Below is a small trained network, with its code and all its weights. Each question gives an input and a class and asks what happens when units are switched off, that is, made to give their printed mean instead of their output.

import numpy as np


def w(rows, s, z=0):
    codes = np.array(rows[::2]) - 128.0
    scale = np.full(codes.shape[1], s)
    scale[-1] = z or s
    return codes * scale


def f(y):
    return y / 2 * (1 + np.tanh(0.7978845608 * (y + 0.044715 * y**3)))


def log_softmax(a):
    a = a - a.max(-1, keepdims=True)
    return a - np.log(np.exp(a).sum(-1, keepdims=True))


def net(x, mask):
    res = np.array(x, float).reshape(1, 7) / 4 @ E
    y = f(res @ A[0][:, :-1].T + A[0][:, -1])
    res = res + np.where(mask, y, B[0][:, -1]) @ B[0][:, :-1]
    return log_softmax(res[-1] @ U[:, :-1].T + U[:, -1])


A, B = {}, {}
E = w([
[82,204,99,221,193,186,160,56,183,65,86,64],'x0',
[16,48,110,242,182,143,55,129,117,215,181,156],'x1',
[129,128,124,129,128,132,133,135,130,127,132,124],'x2',
[123,186,179,147,253,23,170,182,32,169,104,43],'x3',
[117,209,24,110,178,80,57,202,177,131,35,246],'x4',
[130,126,136,130,127,124,111,131,125,115,130,131],'x5',
[208,16,144,227,112,49,153,147,203,120,36,100],'x6',
],0.0044)
A[0] = w([
[71,229,99,39,135,192,113,119,43,132,214,150,138],'n0',
[112,172,179,156,226,46,174,180,34,140,93,81,82],'n1',
[237,213,152,19,67,110,200,130,132,42,74,99,104],'n2',
[196,41,175,35,59,71,82,230,67,213,172,197,119],'n3',
[146,74,95,154,38,178,100,105,208,101,107,171,7],'n4',
[149,63,229,121,88,171,173,66,78,126,179,43,95],'n5',
[172,79,227,123,93,172,174,66,73,127,189,48,102],'n6',
[187,44,162,29,54,64,102,220,52,201,176,205,127],'n7',
[244,202,152,29,74,106,213,128,118,13,86,118,107],'n8',
[126,185,66,115,152,98,77,203,153,123,56,202,63],'n9',
[151,72,223,133,73,163,182,83,70,121,195,42,91],'n10',
[142,171,160,147,228,47,158,181,47,170,107,59,85],'n11',
[129,184,67,117,150,98,73,193,155,131,54,199,37],'n12',
[115,75,72,121,28,222,85,63,234,84,129,193,87],'n13',
[72,222,97,241,216,205,176,20,221,35,74,64,176],'n14',
[109,109,122,130,139,128,153,123,146,155,132,139,250],'n15',
[188,45,150,199,113,50,151,161,202,119,46,104,91],'n16',
[125,179,53,108,157,81,79,180,161,126,65,197,50],'n17',
[191,41,146,198,118,47,154,139,199,114,47,115,113],'n18',
[3,8,92,243,203,134,40,106,98,243,208,160,175],'n19',
[195,44,142,204,105,45,149,148,201,116,54,110,98],'n20',
[116,174,167,152,209,33,157,186,43,154,100,58,76],'n21',
[191,34,138,191,123,50,146,153,195,101,50,103,71],'n22',
[131,185,52,114,151,95,80,195,155,132,57,193,64],'n23',
[58,244,100,38,139,182,103,96,34,119,222,160,123],'n24',
[139,180,42,99,159,88,76,192,169,135,65,187,72],'n25',
[139,179,50,112,162,97,86,195,159,125,64,201,67],'n26',
[118,169,180,140,224,33,157,173,53,155,101,66,77],'n27',
],0.0038,0.0019)
B[0] = w([
[100,139,196,79,191,181,65,137,188,180,80,93,193],'n0',
[188,83,90,61,75,188,152,131,81,108,180,193,198],'n1',
[93,171,198,209,113,117,153,211,168,67,79,165,194],'n2',
[163,203,68,168,93,68,110,79,64,160,86,67,218],'n3',
[169,109,128,80,118,200,142,108,98,141,165,179,149],'n4',
[45,62,94,155,187,54,184,72,189,99,199,102,173],'n5',
[62,76,115,160,186,73,178,99,182,106,169,107,172],'n6',
[164,210,68,175,99,61,102,80,59,174,84,55,219],'n7',
[91,164,194,209,115,118,146,213,164,83,82,164,196],'n8',
[72,67,119,148,177,75,187,78,171,109,179,113,172],'n9',
[51,68,100,167,188,70,182,77,182,110,180,99,173],'n10',
[179,70,97,64,66,194,150,138,100,99,174,202,198],'n11',
[83,81,121,146,171,92,194,77,155,107,183,110,164],'n12',
[213,69,79,50,49,223,171,149,62,70,200,224,191],'n13',
[202,219,41,140,57,74,87,71,33,180,75,66,226],'n14',
[128,128,118,113,124,109,102,145,135,100,109,118,161],'n15',
[121,129,185,64,176,184,64,116,165,196,104,117,182],'n16',
[83,70,115,151,173,91,180,75,169,104,181,114,167],'n17',
[117,136,180,57,178,183,55,121,155,189,97,110,186],'n18',
[118,200,205,227,69,115,158,253,157,39,46,183,255],'n19',
[126,136,166,68,176,183,73,127,153,189,113,108,184],'n20',
[188,76,100,60,66,211,161,135,84,93,190,210,196],'n21',
[119,129,183,68,181,195,68,114,164,194,111,122,176],'n22',
[73,70,103,150,175,81,188,72,176,108,190,109,171],'n23',
[108,135,207,64,208,196,50,130,191,209,82,94,200],'n24',
[76,76,106,156,161,81,178,83,163,100,174,107,175],'n25',
[83,70,111,147,168,72,183,81,165,102,181,110,172],'n26',
[185,81,96,55,67,207,160,132,94,87,195,202,195],'n27',
],0.0053,0.0044)
U = w([
[50,42,105,148,195,58,198,50,173,97,210,102,91],'0',
[207,69,83,43,62,218,153,137,86,89,200,214,95],'1',
[132,133,129,127,127,117,112,147,128,127,107,115,255],'2',
[109,144,210,55,211,191,50,129,163,220,88,99,86],'3',
[101,171,194,228,93,107,153,255,144,58,76,166,85],'4',
[183,205,34,160,85,65,106,45,50,178,86,55,89],'5',
],0.0082,0.0081)

Each question gives the input, the list of numbers given to net, and the class t.
The units are the neurons (one row each of A and B). Each row of codes is followed by its name. A weight is (code - 128) times the scale printed after its matrix; where a second scale follows, it is the last column's (A, B and U).
mask holds one flag per neuron, in row order. A switched-off neuron (its flag False) gives its mean, the last column of its row in B, instead of its output. The means were averaged over made-up inputs and are rounded, as every weight is.
A unit's drop is (log p(t) with every unit on - log p(t) with that unit switched off) / (log p(t) with every unit on - log p(t) with every unit switched off).
The circuit of an input: a set's keep is (log p(t) with only the set's units on - log p(t) with every unit switched off) / (log p(t) with every unit on - log p(t) with every unit switched off). Starting from the 12 units with the biggest drops (on a tie, the unit counted first), units are removed one at a time, each time the one whose removal leaves the highest keep (on an exact tie, the one counted first), for as long as the keep stays at least 0.8.
circuit, biggest first: the units of the circuit, biggest drop first
unit that matters most: the unit with the biggest drop
k most important neurons: the k neurons with the biggest drops, biggest first
drop of u: that unit's drop, to one decimal
input [7,0,-4,-6,-7,5,-8], class 3: unit that matters most -> n24
input [-6,-4,1,-4,-4,6,2], class 5: circuit, biggest first -> (n7, n3)
input [-5,0,-1,-2,-4,5,-5], class 3: circuit, biggest first -> (n24, n0)
input [7,-8,-3,-3,-4,-7,-6], class 4: circuit, biggest first -> (n2, n8)
input [-8,3,1,-6,-8,3,5], class 0: 2 most important neurons -> (n5, n10)
input [-8,4,0,2,0,5,-8], class 3: 3 most important neurons -> (n24, n0, n14)
input [-8,-7,2,-1,-6,1,4], class 5: 3 most important neurons -> (n7, n3, n19)
input [6,-1,0,1,2,2,-4], class 5: 2 most important neurons -> (n14, n19)
input [4,-1,-3,2,4,8,2], class 0: 2 most important neurons -> (n19, n7)
input [6,-2,-8,-8,-2,-5,8], class 1: 4 most important neurons -> (n13, n4, n24, n0)
input [4,-6,-5,4,-8,-7,-4], class 0: 3 most important neurons -> (n5, n10, n6)
input [4,-7,-1,5,1,8,-4], class 4: 3 most important neurons -> (n2, n8, n13)
input [8,-1,-2,1,1,1,6], class 5: 2 most important neurons -> (n14, n24)
input [7,-8,7,-3,4,0,1], class 4: circuit, biggest first -> (n2)
input [-2,-4,1,2,0,-8,-5], class 3: 3 most important neurons -> (n24, n19, n0)
input [3,8,-1,-8,0,-4,6], class 1: 2 most important neurons -> (n13, n4)
input [6,-8,-4,-2,0,-5,-8], class 3: 3 most important neurons -> (n24, n0, n19)
input [4,2,3,5,3,-4,5], class 1: drop of n21 -> 0.2
input [-6,-2,4,3,4,-2,5], class 5: drop of n18 -> -0.1
input [8,7,4,4,2,3,1], class 5: circuit, biggest first -> (n14)
input [-8,6,6,-2,-6,1,8], class 3: drop of n22 -> 0.3
input [3,-1,6,-6,-2,-7,-8], class 3: drop of n27 -> 0.1
